Below are the code and all the weights of a small trained network. Each question names an input and a class and asks about switching units off, where a switched-off unit gives its printed mean instead of its output.

import numpy as np


def w(rows, s, z=0):
    codes = np.array(rows[::2]) - 128.0
    scale = np.full(codes.shape[1], s)
    scale[-1] = z or s
    return codes * scale


def f(y):
    return np.maximum(y, 0)


def log_softmax(a):
    a = a - a.max(-1, keepdims=True)
    return a - np.log(np.exp(a).sum(-1, keepdims=True))


def net(x, mask):
    res = np.array(x, float).reshape(1, 6) / 4 @ E
    y = f(res @ A[0][:, :-1].T + A[0][:, -1])
    res = res + np.where(mask, y, B[0][:, -1]) @ B[0][:, :-1]
    return log_softmax(res[-1] @ U[:, :-1].T + U[:, -1])


A, B = {}, {}
E = w([
[179,84,143,184,68,195,53,186,102,84,166],'x0',
[114,135,212,125,173,89,19,85,158,73,48],'x1',
[100,87,96,43,224,210,90,194,110,148,107],'x2',
[250,208,141,182,179,164,155,164,103,170,40],'x3',
[117,179,145,80,96,255,180,40,129,57,112],'x4',
[19,176,212,226,157,183,160,229,194,133,161],'x5',
],0.0079)
A[0] = w([
[111,173,118,74,197,38,183,91,147,185,108,155],'n1',
[189,51,165,163,67,202,56,167,78,78,158,109],'n2',
[71,173,137,145,172,130,156,130,184,168,158,129],'n3',
[155,111,58,117,50,156,232,154,120,184,139,114],'n4',
[98,73,97,21,238,220,83,181,110,171,111,121],'n5',
[120,195,161,39,80,254,179,67,125,38,128,66],'n6',
[253,197,138,178,169,157,133,154,99,163,83,135],'n7',
[122,108,198,127,177,70,18,105,193,50,53,194],'n8',
[180,79,93,110,102,107,96,97,68,117,135,81],'n9',
[80,73,102,125,61,88,129,104,147,71,191,100],'n10',
[184,88,86,179,50,165,44,151,104,101,133,117],'n11',
[162,185,165,180,34,49,168,70,166,120,130,202],'n12',
[40,39,124,64,91,111,98,123,160,100,160,61],'n13',
[201,63,44,67,111,97,112,40,51,140,80,4],'n14',
[114,115,96,135,111,181,203,132,101,155,195,88],'n15',
[111,122,133,64,140,99,208,90,176,159,79,218],'n16',
[121,126,142,171,106,200,72,156,148,150,167,143],'n17',
[125,53,101,135,172,3,89,191,108,185,132,86],'n18',
[126,87,148,171,108,82,83,190,122,219,128,129],'n19',
[37,29,124,94,84,116,110,99,176,91,200,44],'n20',
[137,81,73,147,130,157,190,139,99,148,190,100],'n21',
[175,117,80,48,89,88,96,72,54,165,93,40],'n22',
[115,147,18,163,120,103,142,186,88,190,186,99],'n23',
],0.007,0.0022)
B[0] = w([
[109,152,42,96,137,152,147,96,151,64,181,194],'n1',
[84,176,50,96,175,152,121,91,138,80,144,197],'n2',
[42,185,131,163,80,194,160,119,144,132,133,176],'n3',
[121,127,116,157,137,95,80,93,64,152,91,199],'n4',
[160,25,114,156,8,151,68,72,222,254,135,212],'n5',
[232,82,204,82,197,80,163,173,76,138,231,245],'n6',
[186,147,96,70,146,71,169,178,182,155,51,211],'n7',
[99,92,126,167,220,128,70,53,58,155,107,222],'n8',
[94,159,158,129,146,187,155,175,159,160,152,178],'n9',
[171,148,108,124,132,82,164,136,161,190,73,193],'n10',
[115,172,39,93,123,143,137,87,136,88,169,185],'n11',
[164,17,108,147,48,150,87,94,185,179,141,211],'n12',
[144,153,120,81,138,85,186,171,131,183,48,195],'n13',
[75,180,192,190,147,210,176,145,155,166,116,222],'n14',
[116,117,130,160,177,124,89,117,68,163,97,182],'n15',
[130,133,66,93,149,133,74,98,145,56,166,193],'n16',
[71,178,87,110,107,179,151,128,144,159,132,177],'n17',
[185,111,168,98,192,98,137,157,132,105,198,196],'n18',
[135,115,142,94,171,148,142,188,136,102,195,180],'n19',
[166,166,126,114,150,82,175,184,156,134,47,207],'n20',
[113,114,136,184,158,94,112,62,71,122,83,175],'n21',
[52,195,186,192,111,223,147,160,146,189,158,203],'n22',
[118,98,144,156,176,92,106,84,71,159,123,178],'n23',
],0.007,0.012)
U = w([
[53,188,197,184,124,174,160,167,154,143,129,120],'0',
[168,159,112,89,132,92,166,172,149,137,7,41],'1',
[170,100,181,98,162,106,139,155,99,117,218,167],'2',
[147,57,112,150,50,134,102,101,175,151,129,251],'3',
[99,120,133,161,169,113,92,83,37,131,68,86],'4',
[90,174,35,88,131,143,131,102,145,88,160,95],'5',
[116,128,129,122,96,125,115,145,108,98,114,176],'6',
],0.014,0.0022)

Each question gives the input, the list of numbers given to net, and the class t.
The units are the neurons (one row each of A and B). Each row of codes is followed by its name. A weight is (code - 128) times the scale printed after its matrix; where a second scale follows, it is the last column's (A, B and U).
mask holds one flag per neuron, in row order. A switched-off neuron (its flag False) gives its mean, the last column of its row in B, instead of its output. The means were averaged over made-up inputs and are rounded, as every weight is.
A unit's drop is (log p(t) with every unit on - log p(t) with that unit switched off) / (log p(t) with every unit on - log p(t) with every unit switched off).
The circuit of an input: a set's keep is (log p(t) with only the set's units on - log p(t) with every unit switched off) / (log p(t) with every unit on - log p(t) with every unit switched off). Starting from the 12 units with the biggest drops (on a tie, the unit counted first), units are removed one at a time, each time the one whose removal leaves the highest keep (on an exact tie, the one counted first), for as long as the keep stays at least 0.8.
circuit, biggest first: the units of the circuit, biggest drop first
unit that matters most: the unit with the biggest drop
k most important neurons: the k neurons with the biggest drops, biggest first
drop of u: that unit's drop, to one decimal
input [5,0,-7,-1,2,-8], class 0: unit that matters most -> n14
input [5,-3,-2,4,0,-3], class 5: circuit, biggest first -> n11; n2
input [-4,-5,-7,2,6,6], class 3: 3 most important neurons -> n12; n14; n22
input [5,7,-7,8,8,1], class 1: 3 most important neurons -> n7; n5; n18
input [8,-1,1,-4,7,5], class 5: 2 most important neurons -> n2; n17
input [1,6,8,-7,-7,3], class 3: 3 most important neurons -> n5; n6; n7
input [-7,-2,6,6,-1,-8], class 0: circuit, biggest first -> n14; n22
input [6,-7,4,5,-4,5], class 4: circuit, biggest first -> n23; n21
input [-6,-6,-1,5,6,-6], class 0: 3 most important neurons -> n14; n22; n8
input [7,1,0,8,-8,7], class 1: 2 most important neurons -> n7; n6
input [-4,-3,0,-5,-3,-4], class 1: 2 most important neurons -> n13; n20
input [-3,-1,5,6,1,-8], class 0: circuit, biggest first -> n22; n14
input [6,-8,2,-8,-7,-6], class 1: circuit, biggest first -> n20; n13
input [8,6,-7,-1,7,2], class 5: 4 most important neurons -> n2; n11; n5; n17
input [-6,-1,-8,1,7,4], class 3: circuit, biggest first -> n12
input [8,8,-5,-5,7,1], class 4: 3 most important neurons -> n8; n1; n18
input [2,1,-4,6,4,-8], class 0: 2 most important neurons -> n22; n14
input [-8,-1,2,6,-6,-5], class 5: 3 most important neurons -> n1; n6; n16
input [-3,0,5,8,1,7], class 1: 4 most important neurons -> n7; n22; n14; n9
input [-6,5,1,-2,-8,-3], class 2: most important neuron -> n18
input [6,-7,8,2,-7,-7], class 3: 3 most important neurons -> n5; n6; n8
input [2,-6,5,-4,5,3], class 4: circuit, biggest first -> n15; n21
input [-4,2,-8,-4,8,-5], class 2: drop of n6 -> 1.9
input [1,-6,5,5,-8,-4], class 2: drop of n18 -> 2.0
input [2,5,0,7,3,3], class 1: drop of n7 -> 1.3
input [0,-1,7,-8,7,7], class 1: drop of n13 -> 0.4
input [-6,-6,-7,4,5,-6], class 3: unit that matters most -> n12
